Here is a tiny trained network, its code and every weight. The questions are about switching its units off for an input and a class, where a switched-off unit gives its printed mean instead of its output.

import numpy as np


def w(rows, s, z=0):
    codes = np.array(rows[::2]) - 128.0
    scale = np.full(codes.shape[1], s)
    scale[-1] = z or s
    return codes * scale


def f(y):
    return y / 2 * (1 + np.tanh(0.7978845608 * (y + 0.044715 * y**3)))


def log_softmax(a):
    a = a - a.max(-1, keepdims=True)
    return a - np.log(np.exp(a).sum(-1, keepdims=True))


def net(x, mask):
    res = np.array(x, float).reshape(1, 5) / 4 @ E
    y = f(res @ A[0][:, :-1].T + A[0][:, -1])
    res = res + np.where(mask, y, B[0][:, -1]) @ B[0][:, :-1]
    return log_softmax(res[-1] @ U[:, :-1].T + U[:, -1])


A, B = {}, {}
E = w([
[125,248,135,133,104,36,134],'x0',
[178,158,108,200,75,195,77],'x1',
[69,202,125,165,189,218,184],'x2',
[77,101,182,248,134,71,116],'x3',
[217,136,211,124,136,157,163],'x4',
],0.011)
A[0] = w([
[107,62,109,126,144,170,131,106],'n1',
[94,180,74,125,179,192,138,136],'n2',
[18,150,53,152,139,162,157,109],'n3',
[188,151,70,85,104,155,183,94],'n4',
[123,119,153,101,172,91,178,129],'n5',
[164,84,179,98,86,98,110,70],'n6',
[139,92,160,209,145,106,175,78],'n7',
[220,102,254,118,90,129,178,106],'n8',
[110,121,158,84,182,104,147,42],'n9',
[153,156,89,197,50,213,123,97],'n10',
[148,210,182,135,84,103,137,97],'n11',
[158,72,165,103,61,95,102,70],'n12',
[167,148,60,96,119,149,136,106],'n13',
[68,89,150,169,147,92,122,110],'n14',
[150,123,226,179,140,125,110,124],'n15',
[52,105,47,206,110,92,92,74],'n16',
[200,161,55,187,152,118,100,57],'n17',
[110,61,138,133,151,178,119,115],'n18',
[140,104,141,110,172,89,186,80],'n19',
[160,110,103,127,98,105,97,254],'n20',
[104,99,187,194,144,111,120,71],'n21',
[116,114,121,110,176,98,167,108],'n22',
[151,160,87,72,141,159,98,94],'n23',
[84,202,93,132,136,82,117,130],'n24',
[81,187,96,103,90,65,123,125],'n25',
[115,169,163,177,180,182,172,84],'n26',
[94,111,153,86,152,98,175,84],'n27',
[98,172,115,166,178,167,185,65],'n28',
[155,108,85,84,93,92,78,112],'n29',
[145,144,123,75,151,155,102,123],'n30',
[144,137,61,86,106,139,138,88],'n31',
[138,67,128,134,179,170,109,79],'n32',
[146,191,98,147,85,97,168,112],'n33',
[201,172,86,218,26,188,51,95],'n34',
[161,153,248,138,137,191,219,88],'n35',
[86,104,106,190,103,114,138,184],'n36',
[76,96,146,75,164,67,143,149],'n37',
[141,169,122,135,119,89,108,155],'n38',
[115,93,99,104,60,75,107,145],'n39',
[84,160,58,63,110,149,58,110],'n40',
[159,143,102,50,150,164,151,85],'n41',
[62,44,30,131,115,151,114,114],'n42',
[77,168,153,125,156,184,128,66],'n43',
[164,72,85,138,63,60,86,71],'n44',
[126,114,159,188,160,98,132,64],'n45',
[80,115,158,218,83,119,104,97],'n46',
[116,78,144,126,142,186,110,108],'n47',
[125,187,148,119,100,100,146,89],'n48',
],0.012,0.0078)
B[0] = w([
[163,114,133,78,86,121,69,186],'n1',
[123,188,91,176,149,120,117,218],'n2',
[128,165,53,175,174,151,130,222],'n3',
[109,170,171,92,161,47,151,192],'n4',
[79,60,154,138,124,198,111,175],'n5',
[126,170,68,169,215,105,80,174],'n6',
[144,158,161,64,154,71,159,167],'n7',
[154,147,34,97,118,212,206,218],'n8',
[34,59,147,137,176,139,86,154],'n9',
[66,75,160,137,155,166,120,213],'n10',
[191,103,144,95,116,138,69,190],'n11',
[115,166,86,174,205,93,78,184],'n12',
[110,140,161,111,160,83,173,178],'n13',
[141,132,149,69,162,102,201,181],'n14',
[118,163,133,80,135,140,183,183],'n15',
[130,147,120,89,118,168,210,205],'n16',
[88,66,123,115,151,154,104,156],'n17',
[229,105,166,98,105,92,30,189],'n18',
[84,98,129,144,133,164,114,159],'n19',
[133,183,128,187,116,168,153,211],'n20',
[103,154,161,76,164,65,133,171],'n21',
[53,108,136,140,127,181,115,160],'n22',
[102,154,190,86,147,73,162,180],'n23',
[225,110,133,124,77,144,107,197],'n24',
[192,88,148,68,112,190,73,202],'n25',
[113,163,82,165,177,112,83,193],'n26',
[35,99,175,136,131,179,104,168],'n27',
[130,145,107,214,236,71,49,189],'n28',
[109,169,90,162,162,118,138,190],'n29',
[117,167,157,86,137,69,178,170],'n30',
[113,168,135,65,166,92,155,170],'n31',
[176,97,143,81,119,81,44,175],'n32',
[186,71,131,73,115,139,76,178],'n33',
[2,56,206,121,178,209,119,246],'n34',
[180,180,47,130,117,210,185,213],'n35',
[183,155,160,94,132,130,187,190],'n36',
[61,111,151,130,143,202,124,206],'n37',
[171,95,103,104,116,143,125,174],'n38',
[109,178,72,193,184,139,118,198],'n39',
[134,161,142,62,74,136,227,202],'n40',
[112,145,163,80,146,78,154,197],'n41',
[215,105,94,68,104,206,142,220],'n42',
[123,148,77,169,202,80,86,171],'n43',
[118,179,66,195,225,106,79,202],'n44',
[132,162,150,58,189,83,143,156],'n45',
[116,174,163,61,162,76,179,191],'n46',
[180,120,136,77,87,99,65,180],'n47',
[200,56,149,105,101,95,44,166],'n48',
],0.0079,0.014)
U = w([
[107,189,191,93,170,12,202,115],'0',
[110,197,26,225,192,83,61,77],'1',
[9,60,170,152,155,195,98,135],'2',
[180,160,41,128,131,192,204,191],'3',
[238,87,148,107,126,102,14,114],'4',
[159,177,110,195,101,184,188,245],'5',
[86,72,159,163,57,89,84,92],'6',
[126,71,118,196,90,95,170,91],'7',
],0.011)

Each question gives the input, the list of numbers given to net, and the class t.
The units are the neurons (one row each of A and B). Each row of codes is followed by its name. A weight is (code - 128) times the scale printed after its matrix; where a second scale follows, it is the last column's (A, B and U).
mask holds one flag per neuron, in row order. A switched-off neuron (its flag False) gives its mean, the last column of its row in B, instead of its output. The means were averaged over made-up inputs and are rounded, as every weight is.
A unit's drop is (log p(t) with every unit on - log p(t) with that unit switched off) / (log p(t) with every unit on - log p(t) with every unit switched off).
The circuit of an input: a set's keep is (log p(t) with only the set's units on - log p(t) with every unit switched off) / (log p(t) with every unit on - log p(t) with every unit switched off). Starting from the 12 units with the biggest drops (on a tie, the unit counted first), units are removed one at a time, each time the one whose removal leaves the highest keep (on an exact tie, the one counted first), for as long as the keep stays at least 0.8.
units of the circuit, in order: the units of the circuit, biggest drop first
top k neurons: the k neurons with the biggest drops, biggest first
drop of u: that unit's drop, to one decimal
input [-7,3,-4,4,7], class 3: units of the circuit, in order	n8
input [0,-6,-1,-6,-5], class 0: top 2 neurons	n34, n40
input [-1,7,-7,0,-2], class 1: top 2 neurons	n44, n12
input [8,0,2,7,3], class 4: units of the circuit, in order	n11, n48
input [7,3,-5,-6,-6], class 4: top 3 neurons	n25, n33, n24
input [7,-1,7,-5,-5], class 1: top 3 neurons	n3, n2, n28
input [1,2,8,8,8], class 0: top 3 neurons	n7, n21, n46
input [6,2,-4,2,6], class 3: top 4 neurons	n8, n18, n15, n32
input [-5,8,-7,3,3], class 2: top 2 neurons	n34, n10
input [-8,0,3,-6,7], class 4: top 4 neurons	n18, n32, n47, n1
input [-3,-8,1,-4,-8], class 2: top 2 neurons	n37, n27
input [-6,1,2,1,5], class 4: top 3 neurons	n18, n32, n47
input [2,0,-7,-5,8], class 3: top 2 neurons	n8, n28
input [5,1,-3,3,6], class 3: units of the circuit, in order	n8
input [-2,-4,6,3,-8], class 3: top 2 neurons	n42, n16
input [-7,2,-5,7,6], class 0: drop of n46	0.1
input [4,2,-6,-2,8], class 3: drop of n8	3.1
input [-3,-3,-5,2,-8], class 3: drop of n42	0.2
